
-42, -121, -184, 41, -210, -60, 41, 18, -41, -30, -24, -182, -19, 118, 2, 161, -103, -20, 70, -11, 108, 31, 184, 0, 17, -134, 72, 119, -31, 63, 63, 6, 23, 105
-157, -249, 515, 63, 20, -168, -27, -8, -83, -256, 28, -49, 6, 149, -101, 82, 255, 34, 278, 298, 245, -230, 12, 193, 30, 283, -178, 3, 300, -116, -71, 168, 278, -173
-99, -213, -226, -129, -157, -418, 56, 44, -18, 40, 19, -273, -220, 188, -52, 260, -66, -62, 156, 97, 189, -31, 123, 80, 104, -150, -31, 47, 36, 152, 98, 0, 67, 216
-20, -22, 44, -28, -103, -263, 116, -90, 53, 17, -35, -36, -169, 296, -187, 177, 37, 31, 62, 227, 222, -158, 94, 110, -74, 21, -4, 52, 79, 71, 38, -102, 191, 89
212, 114, 128, 147, -9, 592, 159, -77, 48, 163, -81, 292, 286, 151, 37, -454, -168, -82, -133, -322, -96, 228, 154, -112, 37, -80, 388, 75, -236, 209, 58, -2, -141, -90
73, -138, 359, 80, 10, 336, 72, 35, -13, 3, -20, 95, 186, 118, 19, -328, 36, -151, 37, -135, 62, 107, 96, -8, 84, 56, 168, 29, 43, 74, -5, 128, 22, -93
-141, -250, 270, -26, -93, -331, 3, 11, -60, -156, 27, -152, -131, 199, -139, 248, 203, -16, 243, 331, 314, -222, 45, 173, -34, 161, -176, 33, 299, -82, -23, 68, 307, -14
93, -40, -23, 208, -197, 646, 11, -21, -203, 66, -5, 260, 459, -11, 138, -121, -149, -75, 89, -255, -31, 215, 140, -153, -86, -31, 245, 194, -116, 10, 79, 102, -25, -263
-105, -186, 398, 42, 65, -110, 14, -14, -33, -164, 12, -28, 16, 150, -60, -58, 137, 27, 206, 139, 133, -123, 40, 155, 132, 173, -66, -17, 137, 21, -31, 158, 126, -116
-17, 1, -79, -15, -114, -253, 117, -85, 70, 16, -47, -87, -172, 270, -147, 164, -40, 53, 31, 147, 159, -108, 133, 85, -22, -63, 42, 60, -12, 115, 55, -108, 101, 136
27, -182, 108, -40, 33, 106, 67, 54, -27, 96, 13, 10, 86, 113, 66, -264, -79, -147, 108, -192, 7, 157, 84, 6, 233, -71, 152, -7, -71, 234, 74, 144, -91, -1
-210, -327, 99, -70, -44, -434, -33, 55, -99, -156, 61, -253, -132, 122, -30, 227, 91, 5, 320, 202, 198, -136, 51, 170, 172, 59, -179, 3, 168, 37, 20, 165, 141, 18
55, 81, -192, 289, -175, 503, 52, -58, -56, -79, -92, 38, 331, -9, 139, -123, -262, 102, -60, -305, -146, 198, 262, -128, 29, -173, 307, 188, -307, 67, 55, 44, -205, -88
-171, -320, 274, -57, 7, -291, -35, 33, -134, -123, 78, -83, -33, 125, -37, 128, 153, -25, 357, 206, 205, -144, -4, 168, 139, 160, -174, -11, 217, 17, 10, 193, 195, -115
-140, -104, 221, -27, 31, -443, 60, -94, 37, -137, -5, -90, -198, 266, -183, 177, 126, 125, 196, 323, 205, -262, 41, 220, 63, 139, -137, -21, 132, 54, -7, 14, 194, 8
-71, -215, -136, -9, -228, -153, 26, 71, -54, -39, -3, -258, -76, 123, -12, 212, -40, -83, 111, 49, 189, 9, 171, 20, 7, -114, 13, 109, 79, 27, 51, 27, 95, 141
81, 73, -351, 156, -141, 421, 72, -69, -91, 120, -43, 142, 312, 19, 159, -135, -348, 42, 13, -367, -185, 268, 199, -141, 105, -239, 327, 153, -386, 227, 141, 40, -253, -78
130, 198, -143, 204, -86, 482, 111, -172, -45, 111, -70, 327, 325, 109, 52, -167, -254, 112, -27, -242, -148, 151, 158, -102, -21, -94, 318, 144, -334, 171, 100, -37, -142, -180
62, -20, 344, 27, 109, 121, 118, -75, 54, 42, -26, 174, 67, 219, -71, -296, 31, -29, 51, -28, 42, 2, 50, 72, 115, 89, 131, -28, -28, 173, 17, 58, 20, -88
179, -37, -117, -59, 10, 362, 148, 10, -4, 341, -3, 203, 188, 133, 112, -428, -265, -207, -13, -421, -117, 344, 109, -120, 222, -223, 366, 19, -285, 402, 165, 56, -238, 22
-17, -151, -86, 7, -206, 12, 32, 10, -112, 50, 16, -26, 55, 132, -15, 165, -40, -84, 147, 34, 171, 19, 113, -9, -59, -50, 43, 121, 62, 35, 77, 17, 123, -2
109, 116, -112, 234, -134, 543, 71, -110, -89, 53, -60, 252, 366, 52, 91, -154, -223, 66, -10, -259, -121, 175, 173, -121, -32, -87, 296, 169, -267, 101, 82, 18, -119, -191
-189, -264, -14, 4, -133, -418, -4, 70, -10, -230, -12, -429, -199, 119, -41, 253, 34, 33, 160, 169, 194, -115, 166, 137, 135, -54, -110, 47, 118, -1, -6, 89, 84, 175
-128, -130, 137, -99, 18, -489, 61, -87, 3, -37, 31, -53, -217, 279, -176, 209, 101, 80, 240, 309, 214, -234, 10, 204, 69, 108, -140, -26, 127, 109, 36, 9, 202, 14
-112, -255, -107, -10, -230, -246, 14, 93, -45, -102, -6, -354, -130, 120, -21, 259, -4, -78, 116, 97, 223, -29, 175, 54, 23, -107, -33, 102, 126, -4, 29, 40, 116, 180
-123, -147, 111, -113, -9, -489, 62, -67, -9, -20, 35, -75, -223, 276, -167, 226, 93, 49, 235, 300, 230, -220, 15, 192, 61, 88, -140, -16, 139, 108, 45, 3, 206, 38
68, -21, -246, 125, -182, 427, 31, -37, -172, 134, 4, 188, 336, 16, 140, -48, -247, -31, 103, -275, -80, 225, 144, -136, 14, -143, 247, 171, -226, 142, 135, 66, -110, -153
-132, -191, 210, 48, 56, -188, 19, 11, 8, -197, -12, -185, -34, 107, 0, -57, 30, 64, 162, 45, 55, -63, 107, 137, 249, 38, -27, -21, 12, 91, -16, 167, -16, 0
-33, 11, -232, -126, -57, -472, 146, -105, 106, 112, -31, -117, -292, 318, -158, 183, -117, 74, 56, 135, 123, -103, 111, 119, 93, -141, 37, 6, -111, 268, 106, -131, 25, 220
39, -51, -126, 85, -185, 251, 38, -41, -137, 91, 4, 141, 215, 90, 44, 53, -123, -37, 121, -96, 52, 99, 120, -70, -60, -62, 147, 149, -77, 70, 101, 23, 35, -117
146, 10, -115, 167, -116, 594, 89, 1, -54, 113, -53, 138, 348, 19, 163, -330, -265, -90, -64, -425, -142, 326, 206, -164, 100, -195, 373, 133, -287, 189, 89, 76, -226, -69
120, 117, -18, 304, -134, 654, 78, -81, -42, -36, -98, 175, 393, 27, 105, -245, -203, 53, -94, -304, -126, 200, 231, -135, -29, -95, 343, 173, -259, 45, 35, 33, -154, -158
-201, -237, 138, 29, 10, -358, -14, 28, -17, -257, 0, -295, -109, 105, -20, 111, 55, 99, 217, 140, 108, -131, 111, 171, 233, 37, -111, -9, 63, 48, -15, 167, 34, 38
100, 203, -218, 147, -84, 286, 127, -181, -6, 114, -69, 247, 203, 158, 8, -83, -258, 143, -25, -176, -116, 98, 159, -61, -2, -129, 280, 124, -334, 209, 113, -76, -136, -94
-29, -10, -13, -41, -91, -320, 122, -91, 81, 12, -42, -85, -210, 299, -179, 178, 5, 55, 49, 211, 195, -155, 112, 116, -30, -20, 4, 39, 35, 110, 43, -110, 144, 137
55, -79, -400, 23, -181, 326, 26, -11, -215, 241, 48, 186, 307, 7, 179, -16, -313, -79, 177, -327, -101, 280, 118, -146, 93, -217, 239, 153, -270, 244, 197, 88, -156, -121
-35, -77, 357, -45, 148, -156, 81, -108, 2, 21, 24, 181, -19, 251, -123, -118, 96, 36, 212, 144, 105, -132, -28, 160, 130, 177, -24, -62, 53, 165, 30, 78, 120, -143
144, -38, 138, 163, -43, 525, 113, 49, 58, 22, -88, 11, 236, 64, 103, -454, -145, -138, -144, -365, -74, 271, 219, -104, 135, -142, 350, 73, -171, 151, 16, 88, -188, 24
-104, -194, -124, -14, -188, -316, 45, 53, 15, -100, -29, -353, -188, 159, -54, 234, -27, -21, 82, 109, 196, -58, 185, 76, 54, -120, -18, 78, 69, 44, 30, 3, 80, 216
10, 5, -264, 159, -188, 207, 52, -33, -39, -36, -65, -73, 154, 50, 82, 17, -227, 64, -2, -189, -51, 138, 231, -70, 52, -192, 210, 154, -227, 103, 74, 16, -134, 21
229, 222, -67, 100, 22, 520, 192, -159, 50, 280, -74, 402, 272, 191, 32, -419, -277, -4, -113, -350, -177, 239, 133, -115, 69, -138, 425, 66, -385, 335, 128, -59, -213, -101
-81, -207, -137, -34, -211, -245, 38, 57, -34, -38, -5, -279, -136, 149, -37, 234, -33, -67, 112, 87, 204, -23, 159, 48, 24, -115, -11, 94, 80, 45, 52, 12, 95, 175
-161, -210, 353, -21, 18, -354, 5, -45, -58, -165, 36, -47, -104, 217, -147, 178, 208, 60, 290, 343, 254, -263, -3, 211, 36, 224, -197, -10, 249, -34, -23, 97, 274, -103
-130, -87, 217, -44, 44, -465, 68, -108, 39, -106, -2, -58, -208, 288, -192, 171, 121, 130, 199, 326, 199, -271, 29, 224, 69, 140, -137, -32, 117, 78, 5, 4, 194, 5
-159, -302, 179, -153, -37, -447, -10, 4, -133, -3, 97, -45, -138, 215, -116, 267, 163, -53, 378, 312, 295, -194, -43, 181, 46, 152, -214, -6, 266, 46, 53, 101, 291, -60
-41, -261, -27, -121, -208, -170, 23, 46, -144, 125, 72, -28, -50, 186, -66, 254, 51, -179, 244, 149, 288, -37, 36, 41, -81, 4, -58, 91, 204, 39, 94, 20, 252, 14
-67, -336, 408, -162, 58, -116, -15, 19, -211, 124, 144, 241, 81, 181, -58, -5, 199, -183, 432, 177, 243, -83, -131, 127, 68, 257, -140, -35, 279, 87, 65, 199, 286, -261
-150, -165, 411, 79, 57, -213, 8, -44, -14, -259, -5, -91, -36, 165, -99, 40, 178, 107, 207, 238, 165, -217, 54, 195, 98, 206, -123, -13, 166, -45, -63, 131, 170, -105
155, 54, 300, 80, 73, 359, 155, -71, 87, 111, -62, 234, 153, 213, -40, -427, -43, -79, -71, -164, -13, 112, 98, -11, 76, 18, 269, 4, -110, 197, 24, 18, -52, -68
-35, 65, 376, 91, 167, -119, 121, -158, 132, -141, -70, 73, -54, 261, -148, -180, 60, 188, 40, 131, 28, -170, 72, 181, 146, 142, 45, -56, -55, 134, -37, 21, 18, -62
-106, -259, 22, -109, -146, -355, 27, 39, -71, -4, 41, -178, -164, 202, -98, 270, 79, -91, 223, 218, 282, -116, 63, 112, -2, 15, -110, 50, 205, 34, 50, 31, 227, 88
-167, -327, 246, -127, 10, -369, -30, 18, -155, -38, 107, -23, -68, 170, -71, 183, 166, -57, 408, 257, 244, -162, -53, 180, 113, 179, -206, -18, 247, 49, 41, 174, 246, -121
157, 45, 45, 162, -15, 483, 150, 5, 116, 43, -113, 8, 192, 92, 96, -480, -216, -76, -196, -398, -134, 280, 244, -101, 179, -199, 397, 60, -284, 224, 35, 42, -270, 75
-123, -89, 250, -76, 111, -427, 63, -128, 3, -46, 28, 58, -150, 279, -165, 92, 111, 124, 264, 288, 151, -243, -25, 227, 128, 170, -127, -58, 78, 141, 27, 45, 166, -82
123, -20, 126, 179, -22, 447, 118, 42, 104, -33, -108, -70, 182, 69, 94, -453, -156, -92, -173, -356, -92, 252, 247, -79, 180, -161, 346, 56, -205, 159, 1, 82, -226, 73
-102, -314, -48, -73, -229, -250, -3, 103, -104, -32, 37, -265, -110, 132, -35, 281, 45, -145, 202, 141, 281, -38, 113, 58, -10, -48, -81, 93, 207, -11, 50, 60, 198, 121
226, 300, -6, 213, 49, 535, 225, -167, 187, 110, -160, 237, 215, 190, 11, -514, -288, 86, -279, -376, -226, 219, 234, -97, 113, -179, 476, 61, -449, 301, 57, -86, -305, 9
-132, -12, 181, 0, 93, -455, 85, -145, 88, -148, -33, -72, -209, 281, -178, 105, 62, 214, 149, 275, 113, -257, 59, 228, 136, 104, -90, -41, 5, 121, -2, -4, 93, 17
159, 45, -8, 180, -103, 634, 92, -31, -62, 125, -51, 239, 373, 52, 120, -324, -203, -81, -50, -353, -103, 267, 172, -152, 22, -108, 353, 133, -231, 144, 76, 53, -147, -138
-150, -207, 187, -18, 67, -294, 13, -1, -24, -143, 22, -145, -71, 137, -24, 6, 46, 54, 229, 99, 86, -95, 63, 161, 243, 61, -73, -37, 39, 121, 14, 159, 26, -15
-161, -342, 260, -24, -153, -281, -34, 71, -115, -171, 49, -209, -93, 150, -99, 284, 216, -87, 273, 307, 349, -185, 54, 141, -51, 153, -195, 62, 360, -136, -29, 108, 333, -9
203, 196, -27, 138, -28, 562, 150, -165, -26, 242, -49, 459, 340, 161, 25, -315, -223, 7, -40, -276, -127, 195, 106, -115, -24, -60, 361, 107, -303, 237, 116, -41, -117, -203
-129, -240, 338, 108, 10, -44, -10, 54, -26, -267, -17, -202, 38, 66, 13, -80, 100, 14, 151, 48, 103, -56, 121, 116, 180, 92, -36, 12, 111, -25, -59, 201, 47, -46
168, 13, 36, 116, -24, 490, 139, 9, 65, 117, -80, 81, 218, 96, 98, -457, -207, -125, -141, -390, -113, 291, 204, -112, 156, -179, 381, 60, -250, 238, 63, 52, -228, 35
18, 100, 20, 200, -139, 117, 101, -113, 62, -126, -106, -24, 45, 178, -85, 41, -66, 135, -70, 44, 60, -58, 209, 19, -86, -28, 143, 126, -91, -3, -6, -76, 34, 15
139, 36, 45, 296, -122, 691, 88, 22, 29, -71, -125, 2, 348, -4, 150, -407, -208, -48, -191, -414, -136, 293, 288, -155, 79, -169, 402, 142, -250, 69, -1, 81, -236, -23
143, 264, -83, 302, -74, 577, 131, -179, 35, 5, -130, 253, 333, 100, 51, -262, -265, 165, -151, -284, -189, 155, 230, -110, -13, -114, 380, 147, -383, 136, 50, -49, -205, -137
-168, -156, 4, 22, -78, -459, 40, 3, 72, -235, -45, -394, -251, 178, -94, 214, 19, 113, 93, 192, 162, -162, 175, 167, 139, -49, -79, 22, 52, 43, -15, 26, 56, 199
224, 162, 164, 116, 57, 499, 199, -104, 121, 181, -95, 289, 204, 213, -9, -508, -161, -60, -171, -295, -99, 200, 146, -72, 77, -80, 395, 29, -259, 267, 55, -36, -161, -37
14, -201, 107, -78, 46, 31, 66, 44, -45, 126, 38, 35, 58, 131, 51, -227, -62, -151, 152, -153, 27, 134, 55, 25, 239, -52, 116, -18, -49, 251, 86, 146, -62, -13
-91, -414, 98, -227, -194, -302, -27, 93, -240, 162, 148, 6, -74, 191, -85, 343, 174, -273, 413, 273, 411, -97, -62, 87, -99, 120, -197, 64, 394, -2, 102, 86, 408, -61

177, -39, -104, 171, 133, -58, -27, 58, 13, 63, 64, -93, 10, -188, 144, -40, -102, 132, 150, 72, 184, -48, 74, 27, 72, 8 => 45
214, -234, 30, 28, 202, -96, -195, 1, 7, -183, -124, 3, -42, 1, -48, 248, 173, 33, 41, 46, -79, 48, 61, -109, 130, -60 => 47
-34, -65, 99, 66, -330, 74, -28, 41, -239, 129, 116, 16, 225, 20, 71, -173, 113, -22, 24, 25, 0, -34, -37, 156, 177, 59 => 29
176, 12, -122, 111, 150, -133, -36, 3, 41, 5, 70, -151, -74, -194, 51, -6, -74, 125, 44, -32, 63, -11, 95, 53, -25, 32 => 20
-7, -75, 27, 66, -42, -25, -118, 47, -75, -66, 84, -85, 2, -27, 28, -66, 94, -46, -99, -39, -124, 45, 64, 15, 112, 36 => 8
-117, 149, -22, 32, -3, 89, 120, 148, -24, 97, 111, -14, 107, -50, 134, -245, -205, -15, 15, -113, 60, -125, -80, 103, -70, 36 => 10
174, 16, -84, 15, 274, -83, 19, 42, 90, -41, -61, -30, -30, -106, 15, 93, -118, 114, 107, -65, 73, -84, -12, 10, -102, -32 => 0
169, -106, 1, 205, -3, -92, -151, 36, -146, -30, 92, -121, 82, -143, 64, -12, 112, 57, -24, 36, -49, 16, 133, 51, 172, 25 => 7
154, -33, -99, 102, 242, -52, -18, 74, 79, -7, -3, -59, -41, -139, 109, 21, -122, 108, 132, 26, 147, -50, 44, -25, 10, -17 => 50
-196, -13, 31, -48, -397, 60, -17, -15, -101, 129, 196, -76, -7, 51, 37, -281, 84, -90, -86, -45, -47, 80, -14, 145, 108, 124 => 36
104, -1, -14, 21, 341, 4, 13, 134, 63, -107, -113, 51, 53, -34, 47, 97, -125, 39, 85, -73, 19, -124, -58, -57, -70, -77 => 22
-142, 45, 63, -304, -355, 151, 216, -43, -37, 245, -39, 190, 124, 209, -47, -130, -48, -9, 202, -73, 158, -100, -306, 219, -100, 35 => 28
-63, 11, -97, -36, -39, -13, 11, -2, 102, 64, 106, -102, -158, -46, 62, -151, -83, 8, 15, -35, 73, 49, 17, 36, -8, 72 => 23
266, -123, -25, 95, 494, -119, -139, 91, 80, -248, -160, -16, -29, -95, -2, 278, 8, 74, 42, -28, -66, -49, 66, -148, 2, -103 => 62
-223, 15, 169, 73, -453, 228, 54, 157, -314, 203, 174, 93, 373, 89, 166, -364, 30, -109, 9, 7, 15, -104, -127, 193, 199, 62 => 26
-3, -105, -13, 87, -69, -44, -144, 21, -40, -38, 121, -128, -74, -58, 51, -94, 100, -30, -82, 12, -77, 93, 113, 1, 158, 60 => 42
164, -104, 104, -2, 108, -77, -118, 18, -122, -170, -105, 32, 123, 27, -110, 197, 175, 6, -53, -98, -215, -39, -11, 23, 22, -50 => 65
75, -94, -101, -37, 163, -85, -80, -24, 166, -74, -8, -90, -229, -47, 1, 57, -13, 39, 35, -8, 32, 77, 54, -67, 6, 14 => 14
-108, -2, 96, -26, -477, -2, -45, -56, -250, 104, 191, -78, 126, 42, -53, -217, 198, -72, -152, -104, -184, 54, -8, 245, 93, 123 => 21
62, 17, -39, -21, 211, -24, 20, 70, 69, -54, -45, -5, -16, -38, 18, 32, -100, 35, 47, -92, 8, -71, -40, -4, -83, -25 => 63
193, -61, -20, -17, 444, -85, -58, 76, 114, -208, -175, 25, -37, -32, -40, 245, -42, 59, 56, -88, -59, -72, -14, -106, -90, -95 => 54
-195, -29, 15, -184, -134, 43, -13, -10, 75, -17, 44, -14, -151, 127, -44, -113, 38, -115, -86, -107, -101, 82, -66, 13, -12, 64 => 56
177, -3, -48, 67, 270, -49, 8, 80, 30, -37, -61, -3, 49, -103, 53, 83, -104, 102, 118, -34, 74, -106, -14, 6, -47, -47 => 15
237, 2, -121, 248, 15, -108, -22, 16, -82, 144, 150, -164, 67, -274, 151, -101, -83, 193, 141, 71, 197, -52, 121, 140, 85, 49 => 70
-45, 18, 18, 107, -196, 56, 19, 80, -145, 134, 152, -41, 151, -64, 128, -231, -34, 4, 28, 0, 57, -55, -7, 135, 105, 61 => 51
173, -185, -30, -89, 170, -116, -134, -71, 110, -138, -121, -17, -167, 22, -96, 232, 124, 49, 61, 2, -37, 79, 23, -77, 29, -32 => 66
-135, -51, 79, -156, -426, 57, 7, -76, -122, 124, 88, 21, 48, 138, -59, -152, 151, -70, -22, -57, -61, 51, -98, 175, 68, 89 => 34
166, -165, -87, 2, 263, -105, -132, -13, 159, -124, -74, -69, -207, -57, 2, 158, 27, 65, 75, 43, 43, 72, 77, -125, 56, -23 => 48
10, 107, -70, -36, 139, -35, 70, 50, 71, -2, 20, -54, -39, -68, 15, -55, -148, 39, 8, -146, 8, -72, -39, 67, -147, 17 => 59
104, -193, -40, -142, 175, -96, -128, -69, 180, -154, -122, -15, -255, 63, -98, 212, 109, 12, 44, -4, -37, 112, 14, -119, 21, -25 => 49
